Below are the code and all the weights of a small trained network. Each question names an input and a target symbol and asks about switching units off, where a switched-off unit gives its printed mean instead of its output.

import numpy as np


def w(rows, s, z=0):
    codes = np.array(rows[::2]) - 128.0
    scale = np.full(codes.shape[1], s)
    scale[-1] = z or s
    return codes * scale


def f(y):
    return y / 2 * (1 + np.tanh(0.7978845608 * (y + 0.044715 * y**3)))


def softmax(a):
    e = np.exp(a - a.max(-1, keepdims=True))
    return e / e.sum(-1, keepdims=True)


def log_softmax(a):
    a = a - a.max(-1, keepdims=True)
    return a - np.log(np.exp(a).sum(-1, keepdims=True))


def net(x, mask):
    ids = ['αβζηπφ'.index(c) for c in x.split()]
    T = len(ids)
    res = E[ids] + P[:T]
    r = res
    for j in range(2):
        rows = slice(2 * j, 2 * j + 2)
        q, k, v = (r @ M[0][rows].T for M in (Q, K, V))
        z = softmax(np.where(np.tri(T) > 0, q @ k.T / 2**0.5, -1e9)) @ v
        o = O[0][rows]
        res = res + np.where(mask[j], z, o[:, -1]) @ o[:, :-1]
    y = f(res @ A[0][:, :-1].T + A[0][:, -1])
    res = res + np.where(mask[2:26], y, B[0][:, -1]) @ B[0][:, :-1]
    return log_softmax(res[-1] @ U[:, :-1].T + U[:, -1])


Q, K, V, O, A, B = {}, {}, {}, {}, {}, {}
E = w([
[132,206,192],'α',
[104,127,67],'β',
[96,136,27],'ζ',
[104,163,228],'η',
[4,68,99],'π',
[117,116,140],'φ',
],0.016)
P = w([
[215,140,157],'0',
[5,118,107],'1',
[110,201,122],'2',
[104,22,120],'3',
[104,142,95],'4',
[124,173,153],'5',
[105,56,252],'6',
[122,144,107],'7',
[136,170,148],'8',
],0.015)
Q[0] = w([
[255,100,119],'head 1',
[106,217,65],'head 1',
[88,95,71],'head 2',
[118,2,142],'head 2',
],0.009)
K[0] = w([
[136,254,81],'head 1',
[196,109,147],'head 1',
[178,181,17],'head 2',
[67,157,112],'head 2',
],0.0097)
V[0] = w([
[254,158,158],'head 1',
[146,215,88],'head 1',
[121,63,135],'head 2',
[127,44,69],'head 2',
],0.008)
O[0] = w([
[155,221,1,3],'head 1',
[227,43,47,58],'head 1',
[27,140,175,114],'head 2',
[53,104,100,62],'head 2',
],0.0058,0.0042)
A[0] = w([
[112,176,89,120],'neuron 1',
[86,155,126,2],'neuron 2',
[117,136,153,193],'neuron 3',
[114,118,145,80],'neuron 4',
[102,82,103,157],'neuron 5',
[113,135,102,203],'neuron 6',
[134,133,158,162],'neuron 7',
[131,115,73,154],'neuron 8',
[123,124,69,185],'neuron 9',
[104,120,98,179],'neuron 10',
[72,146,125,195],'neuron 11',
[80,164,105,41],'neuron 12',
[151,129,117,119],'neuron 13',
[87,111,91,174],'neuron 14',
[145,68,163,134],'neuron 15',
[162,248,122,138],'neuron 16',
[125,148,140,193],'neuron 17',
[208,120,97,169],'neuron 18',
[139,98,211,248],'neuron 19',
[95,95,137,165],'neuron 20',
[183,90,133,144],'neuron 21',
[126,111,157,203],'neuron 22',
[127,171,85,156],'neuron 23',
[143,158,136,123],'neuron 24',
],0.017,0.0046)
B[0] = w([
[134,198,109,155],'neuron 1',
[126,189,203,141],'neuron 2',
[147,105,46,176],'neuron 3',
[117,141,162,147],'neuron 4',
[224,138,253,160],'neuron 5',
[178,98,122,146],'neuron 6',
[88,177,96,163],'neuron 7',
[131,169,142,143],'neuron 8',
[146,109,194,150],'neuron 9',
[204,85,180,149],'neuron 10',
[122,209,27,193],'neuron 11',
[140,232,140,150],'neuron 12',
[36,131,194,127],'neuron 13',
[225,91,159,164],'neuron 14',
[111,156,155,172],'neuron 15',
[196,92,72,207],'neuron 16',
[99,55,49,158],'neuron 17',
[102,7,50,144],'neuron 18',
[151,78,110,249],'neuron 19',
[174,57,117,181],'neuron 20',
[76,188,132,133],'neuron 21',
[66,78,103,177],'neuron 22',
[95,140,213,157],'neuron 23',
[56,141,235,144],'neuron 24',
],0.0054,0.016)
U = w([
[189,97,142,124],'α',
[189,136,144,192],'β',
[220,22,1,184],'ζ',
[37,178,90,70],'η',
[86,207,45,96],'π',
[181,187,153,1],'φ',
],0.0096,0.0025)

Each question gives the input, a string of symbols that net reads in full, and the target symbol t.
The units are the heads (2 rows each of Q, K, V and O) and the neurons (one row each of A and B). Each row of codes is followed by its name. A weight is (code - 128) times the scale printed after its matrix; where a second scale follows, it is the last column's (O, A, B and U).
mask holds one flag per unit, heads first, then neurons. A switched-off unit (its flag False) gives its mean, the last column of its rows in O or B, instead of its output. The means were averaged over made-up inputs and are rounded, as every weight is.
A unit's drop is (log p(t) with every unit on - log p(t) with that unit switched off) / (log p(t) with every unit on - log p(t) with every unit switched off).
The circuit of an input: a set's keep is (log p(t) with only the set's units on - log p(t) with every unit switched off) / (log p(t) with every unit on - log p(t) with every unit switched off). Starting from the 12 units with the biggest drops (on a tie, the unit counted first), units are removed one at a time, each time the one whose removal leaves the highest keep (on an exact tie, the one counted first), for as long as the keep stays at least 0.8.
circuit, biggest first: the units of the circuit, biggest drop first
unit that matters most: the unit with the biggest drop
k most important neurons: the k neurons with the biggest drops, biggest first
which heads matter: for each layer, one digit per head in row order, 1 if its drop is at least 0.15 and else 0, layers parted by /
drop of u: that unit's drop, to one decimal
input α φ π φ, target α: unit that matters most -> neuron 5
input π η φ β α β π φ α, target η: which heads matter -> 01
input α β α β, target α: which heads matter -> 00
input α β η, target ζ: circuit, biggest first -> neuron 16; head 2; head 1
input π ζ α π φ α, target η: which heads matter -> 11
input α β π β β β η, target ζ: 2 most important neurons -> neuron 19; neuron 3
input α α α, target ζ: circuit, biggest first -> neuron 16; head 1
input φ π ζ β, target α: circuit, biggest first -> neuron 5; head 1
input φ α α φ η π α ζ β, target π: circuit, biggest first -> neuron 19; neuron 20
input α α φ, target ζ: which heads matter -> 11
input β ζ φ π π φ ζ α, target π: which heads matter -> 01
input π φ φ, target η: 3 most important neurons -> neuron 16; neuron 14; neuron 5
input φ π α π α η, target η: which heads matter -> 10
input φ π α π, target α: 2 most important neurons -> neuron 5; neuron 15
input α π η π ζ, target β: which heads matter -> 00
input φ π φ, target π: which heads matter -> 00
input α φ φ α β α, target ζ: 2 most important neurons -> neuron 16; neuron 17
input φ η φ, target π: most important neuron -> neuron 19
input η π π π β ζ φ β ζ, target π: drop of neuron 1 -> 0.1
input φ π η ζ β, target β: drop of neuron 9 -> 0.1
input φ β α, target π: drop of neuron 17 -> 0.1
